Below are the code and all the weights of a small trained network. Each question names an input and a class and asks about switching units off, where a switched-off unit gives its printed mean instead of its output.

import numpy as np


def w(rows, s, z=0):
    codes = np.array(rows[::2]) - 128.0
    scale = np.full(codes.shape[1], s)
    scale[-1] = z or s
    return codes * scale


def norm(h):
    return h / np.sqrt((h * h).mean(-1, keepdims=True) + 1e-5)


def f(y):
    return np.maximum(y, 0)


def log_softmax(a):
    a = a - a.max(-1, keepdims=True)
    return a - np.log(np.exp(a).sum(-1, keepdims=True))


def net(x, mask):
    res = np.array(x, float).reshape(1, 3) / 4 @ E
    u = 0
    for l in range(4):
        y = f(norm(res) @ A[l][:, :-1].T + A[l][:, -1])
        res = res + np.where(mask[u : u + 3], y, B[l][:, -1]) @ B[l][:, :-1]
        u += 3
    return log_softmax(norm(res)[-1] @ U[:, :-1].T + U[:, -1])


A, B = {}, {}
E = w([
[132,91,2],'x0',
[147,60,191],'x1',
[43,122,188],'x2',
],0.009)
A[0] = w([
[68,156,106,77],'L0N1',
[151,11,126,74],'L0N2',
[139,106,77,5],'L0N3',
],0.012,0.0026)
B[0] = w([
[144,25,170,194],'L0N1',
[31,10,3,251],'L0N2',
[138,174,143,201],'L0N3',
],0.0078,0.0035)
A[1] = w([
[154,58,129,69],'L1N1',
[1,138,85,3],'L1N2',
[84,214,171,179],'L1N3',
],0.0078,0.0025)
B[1] = w([
[128,31,81,192],'L1N1',
[115,2,28,232],'L1N2',
[146,141,56,252],'L1N3',
],0.0095,0.0025)
A[2] = w([
[120,133,109,38],'L2N1',
[3,60,117,147],'L2N2',
[200,141,11,254],'L2N3',
],0.006,0.0026)
B[2] = w([
[196,93,87,128],'L2N1',
[168,90,17,216],'L2N2',
[93,162,254,254],'L2N3',
],0.0072,0.0059)
A[3] = w([
[32,207,194,252],'L3N1',
[119,172,48,146],'L3N2',
[125,232,255,166],'L3N3',
],0.0095,0.0035)
B[3] = w([
[246,117,2,227],'L3N1',
[199,147,213,198],'L3N2',
[191,251,84,253],'L3N3',
],0.0083,0.0059)
U = w([
[71,27,55,241],'0',
[62,146,225,1],'1',
[87,143,235,76],'2',
[75,169,144,4],'3',
[227,255,97,225],'4',
[86,176,166,34],'5',
[68,176,205,9],'6',
],0.011,0.0066)

Each question gives the input, the list of numbers given to net, and the class t.
The units are the neurons (one row each of A and B). Each row of codes is followed by its name. A weight is (code - 128) times the scale printed after its matrix; where a second scale follows, it is the last column's (A, B and U).
mask holds one flag per neuron, layer by layer. A switched-off neuron (its flag False) gives its mean, the last column of its row in B, instead of its output. The means were averaged over made-up inputs and are rounded, as every weight is.
A unit's drop is (log p(t) with every unit on - log p(t) with that unit switched off) / (log p(t) with every unit on - log p(t) with every unit switched off).
The circuit of an input: a set's keep is (log p(t) with only the set's units on - log p(t) with every unit switched off) / (log p(t) with every unit on - log p(t) with every unit switched off). Starting from all 12 units, units are removed one at a time, each time the one whose removal leaves the highest keep (on an exact tie, the one counted first), for as long as the keep stays at least 0.8.
units of the circuit, in order: the units of the circuit, biggest drop first
k most important neurons: the k neurons with the biggest drops, biggest first
top k neurons in layer l: the k neurons of layer l with the biggest drops, biggest first
drop of u: that unit's drop, to one decimal
input [-2,4,-8], class 0: units of the circuit, in order	L3N3; L0N2
input [-2,-8,7], class 0: units of the circuit, in order	L1N2
input [1,-7,1], class 0: units of the circuit, in order	L1N2; L3N3
input [-6,8,-8], class 0: units of the circuit, in order	L0N2; L3N3
input [0,-6,1], class 0: 3 most important neurons	L0N1; L1N2; L3N3
input [-4,-8,7], class 0: 3 most important neurons	L3N3; L1N2; L0N1
input [-8,7,-1], class 4: top 2 neurons in layer 3	L3N3; L3N1
input [-4,-5,6], class 0: 2 most important neurons	L3N3; L0N1
input [-5,4,7], class 4: 2 most important neurons	L0N2; L3N1
input [-7,-4,7], class 4: drop of L0N2	0.8
input [-2,6,-7], class 0: drop of L0N2	0.2
input [-1,-1,2], class 0: drop of L0N1	0.5
